Below is a small trained network, with its code and all its weights. Each question gives an input and a class and asks what happens when units are switched off, that is, made to give their printed mean instead of their output.

import numpy as np


def w(rows, s, z=0):
    codes = np.array(rows[::2]) - 128.0
    scale = np.full(codes.shape[1], s)
    scale[-1] = z or s
    return codes * scale


def norm(h):
    return h / np.sqrt((h * h).mean(-1, keepdims=True) + 1e-5)


def f(y):
    return np.maximum(y, 0)


def log_softmax(a):
    a = a - a.max(-1, keepdims=True)
    return a - np.log(np.exp(a).sum(-1, keepdims=True))


def net(x, mask):
    res = np.array(x, float).reshape(1, 8) / 4 @ E
    u = 0
    for l in range(4):
        y = f(norm(res) @ A[l][:, :-1].T + A[l][:, -1])
        res = res + np.where(mask[u : u + 5], y, B[l][:, -1]) @ B[l][:, :-1]
        u += 5
    return log_softmax(norm(res)[-1] @ U[:, :-1].T + U[:, -1])


A, B = {}, {}
E = w([
[127,92,211,94,108,101],'x0',
[119,105,101,135,76,88],'x1',
[119,98,141,59,48,200],'x2',
[147,89,171,160,241,198],'x3',
[46,222,36,66,138,143],'x4',
[150,94,2,52,215,157],'x5',
[89,143,129,86,180,64],'x6',
[13,60,182,76,75,66],'x7',
],0.005)
A[0] = w([
[205,210,149,208,56,122,79],'0.n1',
[32,161,198,199,226,165,239],'0.n2',
[225,152,60,116,218,218,84],'0.n3',
[125,181,16,79,105,5,138],'0.n4',
[188,143,31,133,254,190,1],'0.n5',
],0.0055,0.0019)
B[0] = w([
[255,65,78,125,170,87,202],'0.n1',
[226,117,194,67,104,23,220],'0.n2',
[87,57,188,99,213,111,254],'0.n3',
[70,222,180,135,97,170,238],'0.n4',
[69,35,178,20,170,181,247],'0.n5',
],0.0066,0.0044)
A[1] = w([
[165,126,72,249,27,190,146],'1.n1',
[228,85,81,2,54,245,163],'1.n2',
[156,237,198,134,173,85,213],'1.n3',
[158,135,136,193,115,156,4],'1.n4',
[25,79,240,91,128,49,193],'1.n5',
],0.0056,0.0042)
B[1] = w([
[226,140,77,163,234,50,158],'1.n1',
[181,140,100,211,144,93,200],'1.n2',
[145,101,18,161,149,145,196],'1.n3',
[81,76,51,147,152,254,129],'1.n4',
[198,157,88,159,46,160,254],'1.n5',
],0.0064,0.0073)
A[2] = w([
[69,105,119,75,192,164,17],'2.n1',
[171,154,125,91,164,3,138],'2.n2',
[65,127,179,159,250,194,5],'2.n3',
[24,112,209,164,239,223,61],'2.n4',
[151,149,180,67,180,226,174],'2.n5',
],0.0045,0.0023)
B[2] = w([
[114,161,112,122,215,133,194],'2.n1',
[163,163,119,191,203,101,245],'2.n2',
[105,41,54,51,150,159,189],'2.n3',
[2,75,43,33,155,108,201],'2.n4',
[155,80,60,152,110,69,254],'2.n5',
],0.0076,0.0025)
A[3] = w([
[83,242,57,63,133,97,56],'3.n1',
[83,37,199,140,71,88,4],'3.n2',
[93,20,215,199,62,137,100],'3.n3',
[185,88,15,148,117,60,129],'3.n4',
[82,203,3,130,193,85,162],'3.n5',
],0.0053,0.0038)
B[3] = w([
[94,183,99,164,81,141,179],'3.n1',
[153,163,177,147,62,93,141],'3.n2',
[135,147,154,225,1,91,171],'3.n3',
[139,125,175,187,227,157,255],'3.n4',
[78,193,133,173,126,159,243],'3.n5',
],0.0073,0.0051)
U = w([
[255,80,156,199,192,54,243],'0',
[116,59,52,69,228,175,160],'1',
[92,140,153,62,44,175,2],'2',
[82,177,56,170,154,129,191],'3',
[104,145,91,98,64,162,6],'4',
[193,83,180,168,11,74,125],'5',
],0.0085,0.0042)

Each question gives the input, the list of numbers given to net, and the class t.
The units are the neurons (one row each of A and B). Each row of codes is followed by its name. A weight is (code - 128) times the scale printed after its matrix; where a second scale follows, it is the last column's (A, B and U).
mask holds one flag per neuron, layer by layer. A switched-off neuron (its flag False) gives its mean, the last column of its row in B, instead of its output. The means were averaged over made-up inputs and are rounded, as every weight is.
A unit's drop is (log p(t) with every unit on - log p(t) with that unit switched off) / (log p(t) with every unit on - log p(t) with every unit switched off).
The circuit of an input: a set's keep is (log p(t) with only the set's units on - log p(t) with every unit switched off) / (log p(t) with every unit on - log p(t) with every unit switched off). Starting from the 12 units with the biggest drops (on a tie, the unit counted first), units are removed one at a time, each time the one whose removal leaves the highest keep (on an exact tie, the one counted first), for as long as the keep stays at least 0.8.
circuit, biggest first: the units of the circuit, biggest drop first
k most important neurons: the k neurons with the biggest drops, biggest first
k most important neurons of layer l: the k neurons of layer l with the biggest drops, biggest first
drop of u: that unit's drop, to one decimal
input [-1,-5,0,-8,0,6,-4,-8], class 1: circuit, biggest first -> (0.n5 0.n3)
input [3,6,-1,-5,3,8,-8,-1], class 3: 2 most important neurons -> (0.n4 1.n2)
input [-7,6,-8,4,6,-2,-7,-6], class 1: circuit, biggest first -> (0.n5 0.n3 1.n5 2.n3)
input [6,1,3,7,-3,-2,-1,0], class 5: 2 most important neurons of layer 3 -> (3.n3 3.n4)
input [3,-3,-7,1,-3,4,-1,-4], class 1: circuit, biggest first -> (0.n5 0.n3 2.n4)
input [-1,1,-5,0,-3,1,3,-5], class 1: circuit, biggest first -> (0.n5 0.n3 1.n2)
input [5,3,-3,7,-1,5,7,-5], class 1: circuit, biggest first -> (0.n5 2.n4)
input [5,6,3,4,5,1,6,0], class 3: 2 most important neurons -> (0.n5 1.n3)
input [2,6,5,-7,0,-7,-3,-7], class 0: most important neuron -> (1.n1)
input [-4,2,5,4,5,5,6,6], class 3: 2 most important neurons of layer 0 -> (0.n3 0.n5)
input [-6,8,-6,6,-1,6,5,-3], class 1: drop of 0.n5 -> 0.2
input [-2,-5,-5,2,0,3,4,-1], class 1: drop of 0.n1 -> 0.1
input [-6,3,5,6,-3,-1,0,7], class 5: drop of 0.n5 -> 0.0
input [8,0,5,0,7,2,7,-3], class 3: drop of 1.n1 -> -0.1
input [3,-7,7,4,0,-2,2,3], class 5: most important neuron -> (0.n1)
input [-3,-7,3,-2,5,-1,2,6], class 2: 2 most important neurons of layer 1 -> (1.n2 1.n1)
